Below are the code and all the weights of a small trained network. Each question names an input and a class and asks about switching units off, where a switched-off unit gives its printed mean instead of its output.

import numpy as np


def w(rows, s, z=0):
    codes = np.array(rows[::2]) - 128.0
    scale = np.full(codes.shape[1], s)
    scale[-1] = z or s
    return codes * scale


def f(y):
    return np.maximum(y, 0)


def log_softmax(a):
    a = a - a.max(-1, keepdims=True)
    return a - np.log(np.exp(a).sum(-1, keepdims=True))


def net(x, mask):
    res = np.array(x, float).reshape(1, 8) / 4 @ E
    y = f(res @ A[0][:, :-1].T + A[0][:, -1])
    res = res + np.where(mask, y, B[0][:, -1]) @ B[0][:, :-1]
    return log_softmax(res[-1] @ U[:, :-1].T + U[:, -1])


A, B = {}, {}
E = w([
[114,119,120,124,131,127,141,130],'x0',
[133,126,127,119,122,137,126,120],'x1',
[61,42,206,210,37,243,89,246],'x2',
[255,24,177,234,167,139,229,65],'x3',
[120,131,129,135,129,119,133,130],'x4',
[138,134,131,132,126,130,120,127],'x5',
[84,37,22,209,102,72,21,39],'x6',
[119,122,122,126,132,126,136,132],'x7',
],0.0075)
A[0] = w([
[148,182,223,114,87,215,190,219,183],'N0',
[160,210,190,50,190,121,205,132,218],'N1',
[129,114,14,115,180,41,70,42,200],'N2',
[168,120,24,126,197,2,62,38,167],'N3',
[29,191,105,68,100,135,89,172,227],'N4',
[111,130,234,112,79,193,162,194,137],'N5',
[160,228,126,63,176,83,191,94,252],'N6',
[209,32,188,206,187,137,205,70,137],'N7',
[227,26,172,209,163,139,226,67,146],'N8',
[71,21,85,213,68,156,43,124,52],'N9',
[78,34,87,206,68,190,49,150,79],'N10',
[137,107,229,118,85,220,180,234,165],'N11',
[168,214,166,39,224,82,200,107,217],'N12',
[55,204,90,56,94,125,52,170,250],'N13',
],0.0079,0.0049)
B[0] = w([
[68,45,213,98,149,50,162,214,243],'N0',
[180,217,101,174,253,181,77,213,230],'N1',
[102,69,40,37,28,126,115,46,239],'N2',
[116,51,22,55,29,85,162,26,249],'N3',
[61,162,169,64,179,76,22,181,225],'N4',
[84,65,215,75,149,41,147,160,219],'N5',
[144,196,17,133,159,202,60,124,236],'N6',
[233,51,141,220,116,145,237,106,239],'N7',
[215,38,133,227,146,140,241,62,250],'N8',
[213,218,40,218,197,242,85,184,209],'N9',
[172,227,61,213,221,177,56,205,212],'N10',
[111,35,226,124,177,64,192,191,247],'N11',
[184,224,46,220,195,255,144,192,240],'N12',
[48,192,95,47,112,146,22,144,236],'N13',
],0.0075,0.013)
U = w([
[100,245,66,119,186,223,34,221,250],'0',
[220,168,82,242,216,235,189,148,152],'1',
[29,108,73,1,23,95,54,22,152],'2',
[182,20,73,97,15,105,225,11,2],'3',
[21,102,255,12,163,23,69,182,128],'4',
[136,11,234,129,131,54,241,168,42],'5',
],0.007,0.0041)

Each question gives the input, the list of numbers given to net, and the class t.
The units are the neurons (one row each of A and B). Each row of codes is followed by its name. A weight is (code - 128) times the scale printed after its matrix; where a second scale follows, it is the last column's (A, B and U).
mask holds one flag per neuron, in row order. A switched-off neuron (its flag False) gives its mean, the last column of its row in B, instead of its output. The means were averaged over made-up inputs and are rounded, as every weight is.
A unit's drop is (log p(t) with every unit on - log p(t) with that unit switched off) / (log p(t) with every unit on - log p(t) with every unit switched off).
The circuit of an input: a set's keep is (log p(t) with only the set's units on - log p(t) with every unit switched off) / (log p(t) with every unit on - log p(t) with every unit switched off). Starting from the 12 units with the biggest drops (on a tie, the unit counted first), units are removed one at a time, each time the one whose removal leaves the highest keep (on an exact tie, the one counted first), for as long as the keep stays at least 0.8.
circuit, biggest first: the units of the circuit, biggest drop first
unit that matters most: the unit with the biggest drop
top k neurons: the k neurons with the biggest drops, biggest first
drop when u is switched off: that unit's drop, to one decimal
input [0,5,0,0,4,-7,-4,4], class 0: unit that matters most	N8
input [2,-2,-7,-8,2,1,2,-2], class 2: top 2 neurons	(N3; N2)
input [-1,6,0,-3,-6,3,1,2], class 2: circuit, biggest first	(N12; N1)
input [-4,-6,0,-3,8,3,4,-8], class 2: circuit, biggest first	(N12; N1)
input [-8,5,1,4,4,-1,0,4], class 5: circuit, biggest first	(N12; N6)
input [-5,3,1,3,8,2,-7,4], class 5: top 2 neurons	(N0; N11)
input [-6,-7,-5,0,-8,-5,-2,-7], class 0: top 2 neurons	(N8; N7)
input [2,2,-2,0,-8,3,-7,-2], class 0: top 2 neurons	(N8; N7)
input [7,-6,6,1,-4,-5,-7,4], class 5: top 2 neurons	(N13; N11)
input [6,7,8,0,-2,-4,2,4], class 0: top 3 neurons	(N9; N8; N10)
input [-8,-8,0,2,7,8,5,-6], class 3: top 2 neurons	(N12; N1)
input [-6,3,-8,0,3,6,-8,-4], class 0: drop when N8 is switched off	0.5
input [-4,-7,-4,-1,-7,0,1,2], class 2: drop when N3 is switched off	0.2
input [7,6,-2,-2,7,-2,1,-8], class 2: drop when N9 is switched off	0.1
input [4,-6,4,8,7,3,0,7], class 5: drop when N6 is switched off	0.2
input [-3,-6,-1,1,6,7,8,0], class 3: top neuron	(N13)
